Here is a tiny trained network, its code and every weight. The questions are about switching its units off for an input and a target symbol, where a switched-off unit gives its printed mean instead of its output.

import numpy as np


def w(rows, s, z=0):
    codes = np.array(rows[::2]) - 128.0
    scale = np.full(codes.shape[1], s)
    scale[-1] = z or s
    return codes * scale


def norm(h):
    return h / np.sqrt((h * h).mean(-1, keepdims=True) + 1e-5)


def f(y):
    return y / 2 * (1 + np.tanh(0.7978845608 * (y + 0.044715 * y**3)))


def softmax(a):
    e = np.exp(a - a.max(-1, keepdims=True))
    return e / e.sum(-1, keepdims=True)


def log_softmax(a):
    a = a - a.max(-1, keepdims=True)
    return a - np.log(np.exp(a).sum(-1, keepdims=True))


def net(x, mask):
    ids = ['αδηξπστφψω'.index(c) for c in x.split()]
    T = len(ids)
    res = E[ids] + P[:T]
    u = 0
    for l in range(2):
        q, k, v = (norm(res) @ M[l].T for M in (Q, K, V))
        z = softmax(np.where(np.tri(T) > 0, q @ k.T / 4**0.5, -1e9)) @ v
        res = res + np.where(mask[u], z, O[l][:, -1]) @ O[l][:, :-1]
        u += 1
        y = f(norm(res) @ A[l][:, :-1].T + A[l][:, -1])
        res = res + np.where(mask[u : u + 4], y, B[l][:, -1]) @ B[l][:, :-1]
        u += 4
    return log_softmax(norm(res)[-1] @ U[:, :-1].T + U[:, -1])


Q, K, V, O, A, B = {}, {}, {}, {}, {}, {}
E = w([
[180,76,129,109,68],'α',
[175,76,144,101,84],'δ',
[172,84,139,120,66],'η',
[166,76,129,81,93],'ξ',
[169,119,176,49,7],'π',
[136,143,212,70,168],'σ',
[162,132,229,139,120],'τ',
[165,108,161,58,173],'φ',
[125,169,37,90,131],'ψ',
[171,213,112,196,88],'ω',
],0.014)
P = w([
[100,125,171,14,2],'0',
[211,154,144,22,68],'1',
[92,102,154,51,44],'2',
[209,128,124,64,107],'3',
[80,75,145,83,78],'4',
[198,101,108,98,142],'5',
[63,40,137,114,102],'6',
[182,83,98,125,178],'7',
[59,18,129,146,129],'8',
[167,68,100,153,213],'9',
[54,16,123,174,169],'10',
[162,50,84,189,234],'11',
],0.0069)
Q[0] = w([
[47,120,156,123,92],'L0H1',
[3,128,128,131,131],'L0H1',
[163,177,140,133,173],'L0H1',
[56,186,124,142,124],'L0H1',
],0.034)
K[0] = w([
[168,66,123,62,28],'L0H1',
[149,120,175,6,16],'L0H1',
[58,236,107,151,168],'L0H1',
[140,198,140,89,49],'L0H1',
],0.02)
V[0] = w([
[207,172,159,254,110],'L0H1',
[204,104,251,183,50],'L0H1',
[120,150,23,137,73],'L0H1',
[168,42,14,182,128],'L0H1',
],0.0073)
O[0] = w([
[124,145,234,79,37,89],'L0H1',
[132,1,89,187,57,253],'L0H1',
[93,152,76,99,74,136],'L0H1',
[165,121,83,86,31,158],'L0H1',
],0.0078,0.0048)
A[0] = w([
[252,215,116,148,143,3],'L0N1',
[82,133,148,41,73,75],'L0N2',
[199,136,218,169,178,131],'L0N3',
[19,123,192,187,125,133],'L0N4',
],0.017,0.005)
B[0] = w([
[190,96,193,29,192,195],'L0N1',
[132,221,143,119,140,241],'L0N2',
[84,100,91,60,44,254],'L0N3',
[246,131,152,224,255,159],'L0N4',
],0.019,0.0041)
Q[1] = w([
[158,106,213,47,95],'L1H1',
[62,182,93,195,83],'L1H1',
[78,69,249,137,175],'L1H1',
[176,195,158,171,54],'L1H1',
],0.016)
K[1] = w([
[153,73,254,123,120],'L1H1',
[80,131,82,62,128],'L1H1',
[134,103,145,244,238],'L1H1',
[193,174,136,37,127],'L1H1',
],0.015)
V[1] = w([
[57,216,41,78,142],'L1H1',
[81,125,17,181,163],'L1H1',
[135,124,22,146,129],'L1H1',
[80,140,196,2,126],'L1H1',
],0.0049)
O[1] = w([
[55,192,35,95,162,9],'L1H1',
[85,54,50,135,123,5],'L1H1',
[130,31,84,139,154,114],'L1H1',
[110,254,152,78,153,171],'L1H1',
],0.0061,0.0027)
A[1] = w([
[179,158,92,194,99,84],'L1N1',
[76,111,209,89,253,1],'L1N2',
[35,102,161,165,96,118],'L1N3',
[108,149,48,192,195,88],'L1N4',
],0.027,0.0053)
B[1] = w([
[119,134,105,163,151,242],'L1N1',
[81,88,155,144,254,255],'L1N2',
[108,148,141,146,162,229],'L1N3',
[127,70,97,160,155,167],'L1N4',
],0.049,0.0039)
U = w([
[40,151,176,211,139,56],'α',
[242,102,149,184,153,98],'δ',
[109,119,69,187,75,82],'η',
[141,105,23,133,183,105],'ξ',
[142,192,76,186,166,147],'π',
[13,116,110,100,126,91],'σ',
[98,50,248,168,101,82],'τ',
[196,52,99,44,120,129],'φ',
[149,119,184,102,255,171],'ψ',
[161,187,182,119,113,254],'ω',
],0.01,0.0052)

Each question gives the input, a string of symbols that net reads in full, and the target symbol t.
The units are the heads (4 rows each of Q, K, V and O) and the neurons (one row each of A and B). Each row of codes is followed by its name. A weight is (code - 128) times the scale printed after its matrix; where a second scale follows, it is the last column's (O, A, B and U).
mask holds one flag per unit, layer by layer, with each layer's heads first. A switched-off unit (its flag False) gives its mean, the last column of its rows in O or B, instead of its output. The means were averaged over made-up inputs and are rounded, as every weight is.
A unit's drop is (log p(t) with every unit on - log p(t) with that unit switched off) / (log p(t) with every unit on - log p(t) with every unit switched off).
The circuit of an input: a set's keep is (log p(t) with only the set's units on - log p(t) with every unit switched off) / (log p(t) with every unit on - log p(t) with every unit switched off). Starting from all 10 units, units are removed one at a time, each time the one whose removal leaves the highest keep (on an exact tie, the one counted first), for as long as the keep stays at least 0.8.
circuit, biggest first: the units of the circuit, biggest drop first
k most important neurons: the k neurons with the biggest drops, biggest first
top k neurons in layer l: the k neurons of layer l with the biggest drops, biggest first
input ξ η σ ω η η α ψ π, target ω: circuit, biggest first	(L1N2 L0N2)
input φ φ φ α, target φ: most important neuron	(L0N3)
input ω φ φ φ φ δ ξ ξ σ ξ, target σ: top 3 neurons in layer 0	(L0N3 L0N1 L0N4)
input τ φ φ π σ π, target σ: circuit, biggest first	(L0N3 L0H1)
input ψ ω ω α η π α ω τ ξ π ξ, target π: 2 most important neurons	(L0N1 L0N3)
input δ σ α α, target σ: 4 most important neurons	(L0N3 L0N1 L1N3 L0N4)
input ψ ψ δ ω σ ξ η τ, target τ: top 2 neurons in layer 0	(L0N3 L0N1)
input α η η φ ω ψ α α δ η σ π, target σ: 2 most important neurons	(L0N3 L0N1)
input α φ φ δ, target φ: circuit, biggest first	(L0H1 L0N3 L1N2)
input φ α φ δ δ π, target π: circuit, biggest first	(L0N1 L0N3 L1N1)
input η δ τ δ ψ δ φ η η ξ, target ξ: circuit, biggest first	(L0N1 L1N2)
input ω τ δ, target τ: 2 most important neurons	(L0N4 L1N2)
input π σ τ π α π τ τ ξ π, target τ: circuit, biggest first	(L0H1 L1N2)
input α ω η, target α: circuit, biggest first	(L0N1 L0N4 L1N3 L1N2)
input ω δ δ ω ω, target π: circuit, biggest first	(L1N2)
input ω η δ ω ψ ω α, target η: top 2 neurons in layer 1	(L1N2 L1N4)
input τ η ξ δ η π, target π: 4 most important neurons	(L0N1 L0N3 L1N1 L0N2)
input φ δ δ φ ψ σ φ π η, target α: 2 most important neurons	(L0N1 L1N3)
input δ ξ ξ δ η π ψ τ ω ψ, target ω: circuit, biggest first	(L0H1 L1N2 L0N2)
input ψ σ σ δ ξ δ τ ψ ξ φ ω τ, target ω: 2 most important neurons	(L1N2 L0N2)
input σ ψ ξ σ α ψ α α π ω η φ, target ω: top neuron in layer 0	(L0N2)
